Here is a tiny trained network, its code and every weight. The questions are about switching its units off for an input and a target symbol, where a switched-off unit gives its printed mean instead of its output.

import numpy as np


def w(rows, s, z=0):
    codes = np.array(rows[::2]) - 128.0
    scale = np.full(codes.shape[1], s)
    scale[-1] = z or s
    return codes * scale


def f(y):
    return np.maximum(y, 0)


def softmax(a):
    e = np.exp(a - a.max(-1, keepdims=True))
    return e / e.sum(-1, keepdims=True)


def log_softmax(a):
    a = a - a.max(-1, keepdims=True)
    return a - np.log(np.exp(a).sum(-1, keepdims=True))


def net(x, mask):
    ids = ['ΞΨβημσ'.index(c) for c in x.split()]
    T = len(ids)
    res = E[ids] + P[:T]
    u = 0
    for l in range(2):
        r = res
        for j in range(3):
            rows = slice(3 * j, 3 * j + 3)
            q, k, v = (r @ M[l][rows].T for M in (Q, K, V))
            z = softmax(np.where(np.tri(T) > 0, q @ k.T / 3**0.5, -1e9)) @ v
            o = O[l][rows]
            res = res + np.where(mask[u + j], z, o[:, -1]) @ o[:, :-1]
        u += 3
        y = f(res @ A[l][:, :-1].T + A[l][:, -1])
        res = res + np.where(mask[u : u + 4], y, B[l][:, -1]) @ B[l][:, :-1]
        u += 4
    return log_softmax(res[-1] @ U[:, :-1].T + U[:, -1])


Q, K, V, O, A, B = {}, {}, {}, {}, {}, {}
E = w([
[150,161,119,157,123,104,64,222,157,116],'Ξ',
[100,116,219,136,141,118,149,104,91,111],'Ψ',
[105,181,148,65,184,155,158,154,132,124],'β',
[1,140,40,123,142,90,100,84,166,181],'η',
[134,86,112,201,83,119,130,100,166,97],'μ',
[195,117,72,80,145,76,133,117,108,143],'σ',
],0.017)
P = w([
[128,99,124,154,157,149,197,159,94,180],'0',
[76,168,90,115,189,239,64,78,107,102],'1',
[82,171,154,153,115,70,90,114,95,25],'2',
[139,235,106,148,38,131,248,94,74,202],'3',
[163,210,165,131,183,223,92,14,147,168],'4',
[159,73,208,70,61,32,101,104,159,84],'5',
],0.012)
Q[0] = w([
[84,62,111,137,121,110,163,74,126,219],'L0H1',
[121,208,124,114,124,92,183,122,119,129],'L0H1',
[90,170,95,124,43,88,203,184,106,139],'L0H1',
[95,99,160,246,98,148,145,60,210,96],'L0H2',
[188,194,88,149,105,47,235,61,54,73],'L0H2',
[13,61,211,81,184,165,199,116,71,149],'L0H2',
[117,192,136,92,104,156,121,55,111,100],'L0H3',
[114,124,123,170,93,117,139,133,101,13],'L0H3',
[91,157,34,120,131,104,72,87,140,93],'L0H3',
],0.011)
K[0] = w([
[87,102,84,146,119,80,124,44,89,110],'L0H1',
[125,154,116,73,114,126,176,105,113,122],'L0H1',
[153,71,46,99,112,78,110,118,70,143],'L0H1',
[46,42,136,238,69,147,113,73,142,143],'L0H2',
[223,100,93,97,103,175,195,44,47,112],'L0H2',
[13,125,251,67,167,125,176,100,96,141],'L0H2',
[103,129,142,117,112,106,128,94,120,173],'L0H3',
[144,103,163,153,119,166,145,83,153,70],'L0H3',
[90,112,116,184,163,159,125,114,93,172],'L0H3',
],0.012)
V[0] = w([
[155,148,70,58,85,162,153,188,155,97],'L0H1',
[190,79,85,110,227,106,84,113,99,161],'L0H1',
[172,148,118,246,97,225,158,117,144,164],'L0H1',
[204,83,187,62,50,63,111,41,227,104],'L0H2',
[107,75,95,76,82,57,111,165,73,2],'L0H2',
[174,158,158,121,83,157,120,154,185,151],'L0H2',
[164,209,128,174,163,98,85,130,136,151],'L0H3',
[65,189,159,133,120,168,176,179,241,130],'L0H3',
[88,175,146,180,106,100,119,152,89,84],'L0H3',
],0.0059)
O[0] = w([
[142,77,68,236,131,169,194,142,188,110,147],'L0H1',
[126,218,201,181,94,175,132,89,178,170,254],'L0H1',
[105,2,150,132,144,133,103,72,10,216,130],'L0H1',
[26,233,75,160,224,174,164,163,90,103,113],'L0H2',
[89,197,154,114,205,94,223,69,115,193,83],'L0H2',
[74,117,152,139,122,139,107,120,68,158,93],'L0H2',
[140,116,144,102,91,161,120,109,32,168,166],'L0H3',
[47,33,155,24,174,122,137,121,153,152,14],'L0H3',
[93,131,129,46,166,162,139,174,102,167,107],'L0H3',
],0.0056,0.0032)
A[0] = w([
[77,156,161,138,161,254,76,206,82,98,66],'L0N1',
[99,119,178,222,114,116,133,204,228,46,3],'L0N2',
[100,194,81,94,116,196,48,194,166,115,99],'L0N3',
[152,53,97,32,161,92,178,186,152,170,27],'L0N4',
],0.0082,0.0076)
B[0] = w([
[96,46,133,210,137,123,168,146,143,47,198],'L0N1',
[76,143,69,12,137,156,164,93,52,99,174],'L0N2',
[99,90,121,136,183,114,198,97,81,149,253],'L0N3',
[61,146,54,91,81,127,49,176,83,32,153],'L0N4',
],0.011,0.0026)
Q[1] = w([
[118,133,147,31,213,93,166,178,68,120],'L1H1',
[46,112,120,81,103,60,161,216,94,127],'L1H1',
[174,104,9,166,132,93,121,104,145,145],'L1H1',
[98,55,134,116,187,129,73,139,149,102],'L1H2',
[182,174,108,124,169,98,97,44,114,107],'L1H2',
[144,120,172,198,152,141,96,135,167,70],'L1H2',
[106,97,150,95,114,138,68,108,154,175],'L1H3',
[183,128,147,114,181,153,125,126,138,167],'L1H3',
[188,223,95,139,83,129,201,106,123,185],'L1H3',
],0.015)
K[1] = w([
[52,196,178,160,159,131,157,183,142,85],'L1H1',
[6,155,71,151,89,120,153,160,118,153],'L1H1',
[174,149,141,99,97,41,146,146,179,152],'L1H1',
[114,85,170,171,112,168,88,147,101,61],'L1H2',
[161,218,109,120,105,164,143,155,71,97],'L1H2',
[124,148,121,162,146,201,123,110,136,123],'L1H2',
[89,155,138,133,156,101,82,114,138,141],'L1H3',
[109,161,148,127,138,139,148,146,184,132],'L1H3',
[120,153,114,131,73,101,189,146,92,172],'L1H3',
],0.018)
V[1] = w([
[167,150,135,128,81,102,61,129,129,87],'L1H1',
[106,152,128,113,215,118,113,165,112,171],'L1H1',
[171,73,149,93,120,36,91,71,174,113],'L1H1',
[117,141,163,191,80,97,97,107,137,56],'L1H2',
[111,115,157,92,57,185,162,2,180,118],'L1H2',
[247,101,215,72,120,103,162,187,53,77],'L1H2',
[97,132,88,146,87,54,178,168,78,193],'L1H3',
[176,107,147,108,89,123,143,146,51,63],'L1H3',
[185,52,97,114,103,17,75,133,138,73],'L1H3',
],0.0071)
O[1] = w([
[35,111,192,79,149,136,176,133,157,160,139],'L1H1',
[174,189,143,175,103,154,115,57,111,115,79],'L1H1',
[121,101,110,152,183,108,162,150,75,133,165],'L1H1',
[88,103,149,90,130,129,79,146,98,86,134],'L1H2',
[222,124,175,70,98,201,119,51,191,76,136],'L1H2',
[105,141,166,2,173,164,215,209,117,102,165],'L1H2',
[51,79,229,159,170,125,93,159,169,131,253],'L1H3',
[152,129,192,162,152,67,164,9,176,132,203],'L1H3',
[97,224,204,112,138,79,124,94,119,239,121],'L1H3',
],0.0065,0.0033)
A[1] = w([
[217,56,210,111,20,44,113,187,177,103,61],'L1N1',
[156,118,254,107,127,200,101,202,70,202,42],'L1N2',
[92,244,129,188,175,127,159,129,121,34,2],'L1N3',
[182,214,183,160,64,8,157,194,170,193,134],'L1N4',
],0.0067,0.0079)
B[1] = w([
[120,136,123,254,191,175,68,149,160,213,163],'L1N1',
[59,204,57,71,116,145,111,82,156,181,139],'L1N2',
[193,134,76,156,157,143,77,172,198,235,172],'L1N3',
[119,69,68,86,61,206,125,108,115,97,254],'L1N4',
],0.0097,0.0064)
U = w([
[111,214,154,176,222,130,146,82,103,213,184],'Ξ',
[90,86,191,93,103,25,93,150,110,27,223],'Ψ',
[144,67,126,154,68,118,3,118,138,119,101],'β',
[114,2,161,216,207,103,130,187,92,161,134],'η',
[45,77,102,137,181,212,91,134,97,171,3],'μ',
[145,58,100,174,127,198,230,157,119,142,99],'σ',
],0.0065,0.0058)

Each question gives the input, a string of symbols that net reads in full, and the target symbol t.
The units are the heads (3 rows each of Q, K, V and O) and the neurons (one row each of A and B). Each row of codes is followed by its name. A weight is (code - 128) times the scale printed after its matrix; where a second scale follows, it is the last column's (O, A, B and U).
mask holds one flag per unit, layer by layer, with each layer's heads first. A switched-off unit (its flag False) gives its mean, the last column of its rows in O or B, instead of its output. The means were averaged over made-up inputs and are rounded, as every weight is.
A unit's drop is (log p(t) with every unit on - log p(t) with that unit switched off) / (log p(t) with every unit on - log p(t) with every unit switched off).
The circuit of an input: a set's keep is (log p(t) with only the set's units on - log p(t) with every unit switched off) / (log p(t) with every unit on - log p(t) with every unit switched off). Starting from the 12 units with the biggest drops (on a tie, the unit counted first), units are removed one at a time, each time the one whose removal leaves the highest keep (on an exact tie, the one counted first), for as long as the keep stays at least 0.8.
units of the circuit, in order: the units of the circuit, biggest drop first
unit that matters most: the unit with the biggest drop
k most important neurons: the k neurons with the biggest drops, biggest first
k most important neurons of layer l: the k neurons of layer l with the biggest drops, biggest first
heads that matter: for each layer, one digit per head in row order, 1 if its drop is at least 0.15 and else 0, layers parted by /
drop of u: that unit's drop, to one decimal
input μ Ξ η μ σ, target μ: heads that matter -> 111 / 001
input σ Ξ Ψ, target Ξ: heads that matter -> 010 / 000
input η μ σ μ σ β, target Ξ: heads that matter -> 010 / 100
input Ψ σ σ μ β σ, target β: 2 most important neurons -> (L0N2 L1N1)
input σ μ σ μ σ, target β: units of the circuit, in order -> (L0H1 L1H2 L0N2)
input σ σ Ξ Ψ σ, target η: heads that matter -> 100 / 011
input σ σ η, target Ξ: 3 most important neurons -> (L1N4 L0N3 L1N3)
input σ μ σ σ Ξ, target η: 3 most important neurons -> (L0N1 L0N3 L1N4)
input Ψ μ Ξ β, target Ψ: unit that matters most -> L0H1
input μ Ψ Ξ Ξ, target μ: heads that matter -> 010 / 001
input η Ψ Ψ Ξ, target β: heads that matter -> 000 / 010
input σ μ μ σ Ψ, target Ψ: units of the circuit, in order -> (L0H2 L0N1 L0H1 L1H2)
input σ σ σ σ μ, target β: units of the circuit, in order -> (L0H2 L1H2)
input σ μ Ξ σ β η, target Ξ: unit that matters most -> L0H2
input μ σ β, target Ξ: heads that matter -> 100 / 000
input μ σ μ σ μ Ξ, target Ξ: units of the circuit, in order -> (L0H2 L1N3)
input σ Ξ β Ξ σ, target η: units of the circuit, in order -> (L1H3 L1H2)
input μ β μ Ψ Ψ, target Ψ: 2 most important neurons of layer 0 -> (L0N1 L0N3)
input σ σ Ψ σ σ Ξ, target Ξ: 2 most important neurons -> (L0N2 L1N3)
input Ψ σ σ η Ψ μ, target Ξ: units of the circuit, in order -> (L0H2)
input μ σ Ξ β, target σ: drop of L1H3 -> 0.2
input σ μ σ β σ, target σ: drop of L1H2 -> 0.3
input η σ σ η σ, target μ: drop of L1H1 -> 0.1
input σ η σ μ μ, target β: drop of L1H2 -> 0.9
